Below is a small trained network, with its code and all its weights. Each question gives an input and a class and asks what happens when units are switched off, that is, made to give their printed mean instead of their output.

import numpy as np


def w(rows, s, z=0):
    codes = np.array(rows[::2]) - 128.0
    scale = np.full(codes.shape[1], s)
    scale[-1] = z or s
    return codes * scale


def f(y):
    return y / 2 * (1 + np.tanh(0.7978845608 * (y + 0.044715 * y**3)))


def log_softmax(a):
    a = a - a.max(-1, keepdims=True)
    return a - np.log(np.exp(a).sum(-1, keepdims=True))


def net(x, mask):
    res = np.array(x, float).reshape(1, 5) / 4 @ E
    y = f(res @ A[0][:, :-1].T + A[0][:, -1])
    res = res + np.where(mask, y, B[0][:, -1]) @ B[0][:, :-1]
    return log_softmax(res[-1] @ U[:, :-1].T + U[:, -1])


A, B = {}, {}
E = w([
[137,25,125,80],'x0',
[48,162,79,67],'x1',
[46,59,142,212],'x2',
[26,83,173,56],'x3',
[137,127,254,90],'x4',
],0.0084)
A[0] = w([
[79,31,181,136,154],'N1',
[101,46,176,144,157],'N2',
[175,122,141,130,172],'N3',
[147,220,121,174,190],'N4',
[61,72,124,112,253],'N5',
[94,118,103,50,125],'N6',
[159,198,221,82,224],'N7',
[170,157,239,122,129],'N8',
[83,119,107,128,138],'N9',
[100,191,139,73,108],'N10',
[131,154,84,112,208],'N11',
[169,164,42,207,181],'N12',
[189,149,123,129,188],'N13',
[116,51,66,140,179],'N14',
[151,145,112,160,106],'N15',
[127,122,69,86,186],'N16',
[145,131,142,49,107],'N17',
[115,65,252,148,248],'N18',
[104,160,94,47,135],'N19',
[194,166,148,181,221],'N20',
[139,72,44,128,177],'N21',
[125,157,156,118,92],'N22',
[92,151,86,84,180],'N23',
[83,187,160,43,165],'N24',
[186,187,130,159,175],'N25',
[125,57,67,121,185],'N26',
[141,191,104,82,210],'N27',
[81,90,120,131,173],'N28',
[59,151,164,68,183],'N29',
[146,190,86,179,115],'N30',
[100,172,70,75,224],'N31',
[107,104,52,135,121],'N32',
[140,178,81,205,117],'N33',
[192,145,169,173,146],'N34',
[102,78,156,146,132],'N35',
[122,93,169,103,165],'N36',
[164,143,194,147,143],'N37',
[96,180,136,127,90],'N38',
[75,80,170,155,129],'N39',
],0.012,0.0045)
B[0] = w([
[81,48,59,154,213],'N1',
[111,14,76,164,194],'N2',
[136,108,188,163,162],'N3',
[27,178,181,152,211],'N4',
[122,85,27,99,209],'N5',
[119,138,104,102,171],'N6',
[124,113,192,94,226],'N7',
[117,75,188,112,205],'N8',
[145,130,95,113,153],'N9',
[103,141,141,72,165],'N10',
[151,244,126,113,175],'N11',
[130,211,153,180,244],'N12',
[133,154,192,127,186],'N13',
[196,126,73,158,189],'N14',
[129,166,155,174,151],'N15',
[174,169,109,110,173],'N16',
[132,111,139,96,162],'N17',
[101,29,145,127,243],'N18',
[124,164,117,86,177],'N19',
[110,136,213,162,217],'N20',
[254,139,129,158,193],'N21',
[111,123,145,98,134],'N22',
[161,188,94,72,175],'N23',
[87,124,137,22,196],'N24',
[95,156,183,172,204],'N25',
[217,120,71,130,183],'N26',
[121,194,150,118,191],'N27',
[140,110,81,125,170],'N28',
[90,107,103,76,195],'N29',
[79,176,136,174,192],'N30',
[113,244,61,71,199],'N31',
[168,144,112,127,175],'N32',
[108,173,136,179,200],'N33',
[151,118,199,196,190],'N34',
[95,87,105,168,163],'N35',
[78,74,137,101,167],'N36',
[91,97,181,135,175],'N37',
[107,129,117,107,142],'N38',
[117,90,113,170,180],'N39',
],0.0079,0.011)
U = w([
[49,6,85,133,254],'0',
[51,192,181,215,149],'1',
[106,49,254,118,46],'2',
[220,111,158,171,146],'3',
[164,147,59,124,44],'4',
[115,140,185,40,104],'5',
[64,139,130,7,168],'6',
],0.0079,0.0016)

Each question gives the input, the list of numbers given to net, and the class t.
The units are the neurons (one row each of A and B). Each row of codes is followed by its name. A weight is (code - 128) times the scale printed after its matrix; where a second scale follows, it is the last column's (A, B and U).
mask holds one flag per neuron, in row order. A switched-off neuron (its flag False) gives its mean, the last column of its row in B, instead of its output. The means were averaged over made-up inputs and are rounded, as every weight is.
A unit's drop is (log p(t) with every unit on - log p(t) with that unit switched off) / (log p(t) with every unit on - log p(t) with every unit switched off).
The circuit of an input: a set's keep is (log p(t) with only the set's units on - log p(t) with every unit switched off) / (log p(t) with every unit on - log p(t) with every unit switched off). Starting from the 12 units with the biggest drops (on a tie, the unit counted first), units are removed one at a time, each time the one whose removal leaves the highest keep (on an exact tie, the one counted first), for as long as the keep stays at least 0.8.
units of the circuit, in order: the units of the circuit, biggest drop first
unit that matters most: the unit with the biggest drop
top k neurons: the k neurons with the biggest drops, biggest first
drop when u is switched off: that unit's drop, to one decimal
input [-6,6,3,5,7], class 6: unit that matters most : N24
input [2,8,5,-2,2], class 4: units of the circuit, in order : [N18, N4, N7, N20]
input [5,1,-4,7,4], class 0: units of the circuit, in order : [N1, N2]
input [5,2,2,-8,-6], class 3: top 2 neurons : [N21, N26]
input [1,-8,3,-1,-7], class 3: units of the circuit, in order : [N21, N14]
input [-5,-1,-8,8,7], class 6: units of the circuit, in order : [N24, N29]
input [-6,1,-7,-1,7], class 2: units of the circuit, in order : [N8, N7]
input [2,1,-7,-2,7], class 2: units of the circuit, in order : [N8, N7]
input [1,-3,7,-1,-8], class 3: top 2 neurons : [N21, N31]
input [7,6,0,6,2], class 0: top 2 neurons : [N1, N2]
input [4,-5,3,-5,-8], class 3: top 3 neurons : [N21, N26, N14]
input [8,8,-8,-1,-6], class 4: top 2 neurons : [N21, N26]
input [8,-5,-1,2,-7], class 3: top 2 neurons : [N21, N31]
input [3,-4,3,3,-7], class 3: units of the circuit, in order : [N21]
input [0,-4,1,4,-7], class 3: drop when N5 is switched off : -0.1
input [4,3,-4,-3,-3], class 4: drop when N31 is switched off : 0.1
input [-3,6,-3,0,8], class 6: drop when N24 is switched off : 0.1
input [7,2,4,-6,-4], class 4: drop when N20 is switched off : 0.2
